Here is a tiny trained network, its code and every weight. The questions are about switching its units off for an input and a class, where a switched-off unit gives its printed mean instead of its output.

import numpy as np


def w(rows, s, z=0):
    codes = np.array(rows[::2]) - 128.0
    scale = np.full(codes.shape[1], s)
    scale[-1] = z or s
    return codes * scale


def f(y):
    return np.maximum(y, 0)


def log_softmax(a):
    a = a - a.max(-1, keepdims=True)
    return a - np.log(np.exp(a).sum(-1, keepdims=True))


def net(x, mask):
    res = np.array(x, float).reshape(1, 4) / 4 @ E
    y = f(res @ A[0][:, :-1].T + A[0][:, -1])
    res = res + np.where(mask, y, B[0][:, -1]) @ B[0][:, :-1]
    return log_softmax(res[-1] @ U[:, :-1].T + U[:, -1])


A, B = {}, {}
E = w([
[82,197,86,187,175,151,178,66,133,201],'x0',
[148,153,147,161,131,123,133,118,130,102],'x1',
[110,152,191,170,73,150,188,239,41,122],'x2',
[113,99,202,178,2,45,165,147,193,182],'x3',
],0.0098)
A[0] = w([
[113,176,119,128,192,197,112,199,36,146,215],'N0',
[166,79,153,147,96,110,139,173,106,101,35],'N1',
[178,123,162,128,153,179,123,195,83,65,75],'N2',
[200,64,166,98,135,121,72,130,156,92,206],'N3',
[100,128,139,144,70,52,149,94,208,198,208],'N4',
[99,164,56,137,180,190,140,77,171,127,95],'N5',
[106,196,188,160,112,128,186,127,84,160,224],'N6',
[92,150,86,126,196,254,122,122,107,108,255],'N7',
[126,111,122,87,176,175,92,146,100,45,224],'N8',
[95,167,113,77,159,157,78,121,114,127,49],'N9',
[139,101,135,84,117,83,56,87,176,65,171],'N10',
[115,155,123,127,120,46,125,62,140,143,90],'N11',
[141,98,203,102,73,77,106,127,176,136,195],'N12',
[125,140,104,76,166,185,106,111,134,102,154],'N13',
],0.0096,0.0046)
B[0] = w([
[151,174,64,59,156,110,210,101,66,34,227],'N0',
[68,42,169,47,141,243,116,204,92,112,171],'N1',
[111,96,115,36,142,137,203,169,84,42,187],'N2',
[130,178,101,81,18,97,77,205,107,34,204],'N3',
[16,147,101,181,59,156,107,133,214,222,222],'N4',
[207,130,183,203,160,53,124,44,151,160,211],'N5',
[40,213,129,75,61,106,65,188,145,144,204],'N6',
[228,174,174,57,180,2,148,89,11,131,249],'N7',
[178,116,36,60,163,97,205,51,101,69,223],'N8',
[139,82,138,89,162,129,110,135,102,113,170],'N9',
[159,248,79,54,83,55,91,128,176,157,202],'N10',
[178,106,121,194,138,160,125,101,185,208,163],'N11',
[87,154,134,134,39,152,114,184,153,198,213],'N12',
[170,123,137,120,169,73,149,61,115,115,201],'N13',
],0.0074,0.014)
U = w([
[158,202,63,69,132,95,133,110,112,71,253],'0',
[51,189,93,121,79,117,58,209,183,160,251],'1',
[168,114,186,111,254,100,113,61,130,142,19],'2',
[65,100,106,221,102,208,86,52,220,216,11],'3',
[128,57,44,70,186,194,171,147,84,4,3],'4',
[68,37,235,120,58,217,77,240,141,148,44],'5',
],0.0072,0.0038)

Each question gives the input, the list of numbers given to net, and the class t.
The units are the neurons (one row each of A and B). Each row of codes is followed by its name. A weight is (code - 128) times the scale printed after its matrix; where a second scale follows, it is the last column's (A, B and U).
mask holds one flag per neuron, in row order. A switched-off neuron (its flag False) gives its mean, the last column of its row in B, instead of its output. The means were averaged over made-up inputs and are rounded, as every weight is.
A unit's drop is (log p(t) with every unit on - log p(t) with that unit switched off) / (log p(t) with every unit on - log p(t) with every unit switched off).
The circuit of an input: a set's keep is (log p(t) with only the set's units on - log p(t) with every unit switched off) / (log p(t) with every unit on - log p(t) with every unit switched off). Starting from the 12 units with the biggest drops (on a tie, the unit counted first), units are removed one at a time, each time the one whose removal leaves the highest keep (on an exact tie, the one counted first), for as long as the keep stays at least 0.8.
circuit, biggest first: the units of the circuit, biggest drop first
most important unit: the unit with the biggest drop
k most important neurons: the k neurons with the biggest drops, biggest first
drop of u: that unit's drop, to one decimal
input [7,3,2,1], class 1: 2 most important neurons : N6, N8
input [6,4,5,4], class 1: most important unit : N6
input [-1,-3,2,-8], class 4: circuit, biggest first : N10, N2
input [1,6,0,3], class 3: circuit, biggest first : N3, N7, N0
input [3,1,0,-6], class 2: 2 most important neurons : N5, N3
input [1,-1,-8,0], class 2: circuit, biggest first : N5, N0
input [1,8,0,-1], class 2: circuit, biggest first : N3, N10
input [2,6,0,-2], class 2: 2 most important neurons : N3, N10
input [-7,0,-5,1], class 1: 3 most important neurons : N7, N0, N12
input [-5,8,5,0], class 4: 2 most important neurons : N2, N4
input [5,7,4,6], class 1: drop of N6 : 0.5
input [4,-3,7,5], class 1: drop of N6 : 0.3
input [-7,5,3,-8], class 4: drop of N2 : 0.2
input [-5,2,2,-8], class 4: circuit, biggest first : N2
input [3,-7,-8,0], class 2: 2 most important neurons : N5, N12
input [-1,5,3,-3], class 4: drop of N2 : 0.2
